Below are the code and all the weights of a small trained network. Each question names an input and a target symbol and asks about switching units off, where a switched-off unit gives its printed mean instead of its output.

import numpy as np


def w(rows, s, z=0):
    codes = np.array(rows[::2]) - 128.0
    scale = np.full(codes.shape[1], s)
    scale[-1] = z or s
    return codes * scale


def norm(h):
    return h / np.sqrt((h * h).mean(-1, keepdims=True) + 1e-5)


def f(y):
    return np.maximum(y, 0)


def softmax(a):
    e = np.exp(a - a.max(-1, keepdims=True))
    return e / e.sum(-1, keepdims=True)


def log_softmax(a):
    a = a - a.max(-1, keepdims=True)
    return a - np.log(np.exp(a).sum(-1, keepdims=True))


def net(x, mask):
    ids = ['αγεζθω'.index(c) for c in x.split()]
    T = len(ids)
    res = E[ids] + P[:T]
    u = 0
    for l in range(2):
        r = norm(res)
        for j in range(2):
            rows = slice(3 * j, 3 * j + 3)
            q, k, v = (r @ M[l][rows].T for M in (Q, K, V))
            z = softmax(np.where(np.tri(T) > 0, q @ k.T / 3**0.5, -1e9)) @ v
            o = O[l][rows]
            res = res + np.where(mask[u + j], z, o[:, -1]) @ o[:, :-1]
        u += 2
        y = f(norm(res) @ A[l][:, :-1].T + A[l][:, -1])
        res = res + np.where(mask[u : u + 4], y, B[l][:, -1]) @ B[l][:, :-1]
        u += 4
    return log_softmax(norm(res)[-1] @ U[:, :-1].T + U[:, -1])


Q, K, V, O, A, B = {}, {}, {}, {}, {}, {}
E = w([
[171,195,71,175,160,173,140,168,51],'α',
[84,186,102,132,155,185,126,132,2],'γ',
[140,153,109,41,127,140,63,68,74],'ε',
[221,144,105,131,107,187,78,91,176],'ζ',
[148,163,145,61,127,172,138,70,190],'θ',
[207,136,118,92,53,187,160,49,100],'ω',
],0.0088)
P = w([
[205,211,178,177,164,56,113,56,130],'0',
[68,138,41,137,77,149,97,73,188],'1',
[174,232,150,60,103,215,132,149,120],'2',
[78,109,112,199,118,153,108,72,81],'3',
[169,54,88,101,227,74,211,147,122],'4',
[143,203,164,92,126,218,122,175,120],'5',
[17,96,157,254,120,139,124,121,124],'6',
[37,22,30,129,114,165,148,170,197],'7',
[119,154,181,104,128,183,113,242,108],'8',
[86,104,169,224,120,133,114,91,80],'9',
[208,71,58,52,226,80,214,162,177],'10',
],0.01)
Q[0] = w([
[204,162,158,65,157,148,155,213,111],'0.h1',
[132,143,167,202,148,48,110,109,91],'0.h1',
[121,187,147,154,86,183,106,135,110],'0.h1',
[113,56,3,81,120,76,145,156,161],'0.h2',
[104,208,103,14,124,202,132,216,148],'0.h2',
[79,138,121,149,101,128,92,116,144],'0.h2',
],0.045)
K[0] = w([
[45,137,116,132,104,164,107,214,121],'0.h1',
[131,186,149,113,75,110,71,85,150],'0.h1',
[134,169,178,146,165,99,132,155,77],'0.h1',
[31,52,33,111,85,174,133,149,188],'0.h2',
[79,78,162,109,99,221,133,253,121],'0.h2',
[93,114,152,115,143,193,140,117,154],'0.h2',
],0.046)
V[0] = w([
[116,122,160,124,160,102,126,147,253],'0.h1',
[34,93,188,40,165,71,73,83,105],'0.h1',
[104,154,43,200,210,85,39,180,86],'0.h1',
[88,97,94,160,120,154,108,95,121],'0.h2',
[133,107,122,156,180,65,129,96,135],'0.h2',
[100,107,44,145,154,123,146,72,155],'0.h2',
],0.03)
O[0] = w([
[150,200,144,229,137,135,153,62,143,4],'0.h1',
[189,248,219,111,108,174,147,104,125,42],'0.h1',
[184,96,67,186,143,216,174,196,54,210],'0.h1',
[108,86,89,89,146,117,107,175,140,138],'0.h2',
[151,89,129,195,102,138,130,106,95,66],'0.h2',
[87,40,70,83,124,123,117,100,100,144],'0.h2',
],0.015,0.023)
A[0] = w([
[143,241,198,1,114,228,105,172,119,2],'0.n1',
[128,76,79,75,188,110,153,143,165,71],'0.n2',
[150,190,145,60,128,253,165,187,81,133],'0.n3',
[60,128,143,62,148,70,101,116,174,173],'0.n4',
],0.033,0.0026)
B[0] = w([
[42,136,112,165,95,176,193,3,169,218],'0.n1',
[101,115,136,168,108,136,119,233,104,244],'0.n2',
[113,195,170,132,131,118,48,218,91,252],'0.n3',
[208,154,136,167,133,157,137,70,105,203],'0.n4',
],0.029,0.036)
Q[1] = w([
[117,119,127,220,119,142,151,98,134],'1.h1',
[164,222,175,107,95,124,92,230,138],'1.h1',
[145,37,68,154,123,49,131,216,93],'1.h1',
[252,156,94,88,192,162,140,123,176],'1.h2',
[143,187,206,181,90,101,198,39,178],'1.h2',
[113,179,177,54,144,189,124,113,134],'1.h2',
],0.035)
K[1] = w([
[80,169,133,195,122,136,132,104,120],'1.h1',
[174,136,182,90,149,96,64,153,156],'1.h1',
[172,105,45,164,134,132,137,208,135],'1.h1',
[255,159,103,90,179,166,76,74,127],'1.h2',
[141,162,166,185,90,135,137,55,126],'1.h2',
[106,174,154,101,129,197,135,85,150],'1.h2',
],0.042)
V[1] = w([
[87,56,104,161,136,102,136,131,138],'1.h1',
[120,115,120,130,132,75,149,154,108],'1.h1',
[86,112,201,144,135,136,137,99,164],'1.h1',
[189,7,42,68,180,84,106,251,69],'1.h2',
[236,191,122,128,84,148,102,110,142],'1.h2',
[80,102,114,213,125,68,85,180,97],'1.h2',
],0.019)
O[1] = w([
[130,131,140,90,133,150,143,93,144,142],'1.h1',
[138,160,138,96,121,148,131,79,139,128],'1.h1',
[150,101,111,129,176,124,135,173,109,121],'1.h1',
[162,199,153,123,99,131,163,5,120,196],'1.h2',
[152,107,123,166,185,84,110,138,130,72],'1.h2',
[104,146,140,94,116,154,114,97,175,254],'1.h2',
],0.017,0.019)
A[1] = w([
[79,12,65,65,156,59,169,143,139,74],'1.n1',
[147,133,178,34,166,62,101,13,201,71],'1.n2',
[253,180,163,2,60,98,120,231,96,3],'1.n3',
[90,88,163,95,152,20,93,142,159,95],'1.n4',
],0.055,0.0051)
B[1] = w([
[68,98,130,122,178,4,154,126,91,158],'1.n1',
[112,99,170,8,202,168,68,141,167,163],'1.n2',
[222,173,95,105,97,84,206,209,212,255],'1.n3',
[60,100,96,86,131,79,178,106,92,143],'1.n4',
],0.04,0.033)
U = w([
[185,179,111,125,88,111,209,180,254,173],'α',
[126,126,64,150,58,223,194,2,134,150],'γ',
[64,89,102,119,144,24,184,105,94,130],'ε',
[230,117,149,217,186,128,43,120,98,151],'ζ',
[150,73,171,36,186,205,65,95,190,170],'θ',
[40,152,168,181,103,212,68,236,119,9],'ω',
],0.0043,0.0014)

Each question gives the input, a string of symbols that net reads in full, and the target symbol t.
The units are the heads (3 rows each of Q, K, V and O) and the neurons (one row each of A and B). Each row of codes is followed by its name. A weight is (code - 128) times the scale printed after its matrix; where a second scale follows, it is the last column's (O, A, B and U).
mask holds one flag per unit, layer by layer, with each layer's heads first. A switched-off unit (its flag False) gives its mean, the last column of its rows in O or B, instead of its output. The means were averaged over made-up inputs and are rounded, as every weight is.
A unit's drop is (log p(t) with every unit on - log p(t) with that unit switched off) / (log p(t) with every unit on - log p(t) with every unit switched off).
The circuit of an input: a set's keep is (log p(t) with only the set's units on - log p(t) with every unit switched off) / (log p(t) with every unit on - log p(t) with every unit switched off). Starting from all 12 units, units are removed one at a time, each time the one whose removal leaves the highest keep (on an exact tie, the one counted first), for as long as the keep stays at least 0.8.
circuit, biggest first: the units of the circuit, biggest drop first
unit that matters most: the unit with the biggest drop
k most important neurons: the k neurons with the biggest drops, biggest first
k most important neurons of layer l: the k neurons of layer l with the biggest drops, biggest first
which heads matter: for each layer, one digit per head in row order, 1 if its drop is at least 0.15 and else 0, layers parted by /
input ε α ω ζ ω γ γ ε ε α, target ω: circuit, biggest first => 0.h1, 1.h2, 1.n3, 0.h2
input α θ ζ α γ θ θ θ γ θ γ, target ζ: 3 most important neurons of layer 0 => 0.n4, 0.n1, 0.n3
input ζ ω γ γ α ζ ε ε, target ε: circuit, biggest first => 0.h2, 1.n1
input ζ ζ ζ ε, target θ: 2 most important neurons => 0.n2, 0.n1
input α γ ζ γ, target γ: circuit, biggest first => 1.h2, 0.n3, 1.n3, 0.h2
input ζ ε ω γ ζ α γ ε γ α ε, target ω: 2 most important neurons => 0.n1, 1.n3
input ω ζ θ ε, target ζ: which heads matter => 10 / 00
input ω ω θ α γ, target θ: circuit, biggest first => 0.h1, 0.n3, 1.n2
input ε γ γ γ α γ α ω, target ε: unit that matters most => 0.h1
input α θ ε ω, target γ: circuit, biggest first => 1.h2, 0.h1, 0.n3, 1.n3
input α ω γ ε ε, target θ: 2 most important neurons => 0.n3, 1.n2
input ω ω θ ζ ε ε γ, target ζ: 2 most important neurons of layer 0 => 0.n4, 0.n3
input ε ε ε, target γ: circuit, biggest first => 0.n1, 0.h1, 0.n4
input α ω α ε ω ε ζ θ γ ε α, target ζ: which heads matter => 11 / 01
input ε γ θ γ ω α γ γ, target θ: 3 most important neurons => 0.n3, 1.n2, 0.n4
input α θ ω ε θ ω ε α, target ζ: 4 most important neurons => 0.n4, 1.n3, 0.n3, 0.n1
input ζ α γ θ, target θ: which heads matter => 01 / 01
input α ω ε α ω γ ω ζ θ γ ε, target γ: unit that matters most => 1.h2
input ε α ω γ ω α θ ε γ α ζ, target ω: 3 most important neurons => 0.n1, 1.n3, 0.n3
input ε ω α α γ γ, target ω: which heads matter => 01 / 00
input ε α ζ ω γ ε ω ω ζ ζ ζ, target θ: most important neuron => 0.n3
input θ α α ω γ, target ε: which heads matter => 10 / 00
input ζ ε ω α, target θ: 4 most important neurons => 0.n1, 0.n2, 1.n2, 0.n3
input γ θ ζ α ω, target ζ: which heads matter => 10 / 01
input ε ε γ ω ε ε γ α α ε ε, target ε: 2 most important neurons => 0.n3, 1.n1
input θ γ ε ζ ε ζ, target ω: 3 most important neurons => 0.n1, 0.n3, 1.n3
input θ ε α γ γ ε, target ω: unit that matters most => 0.n1
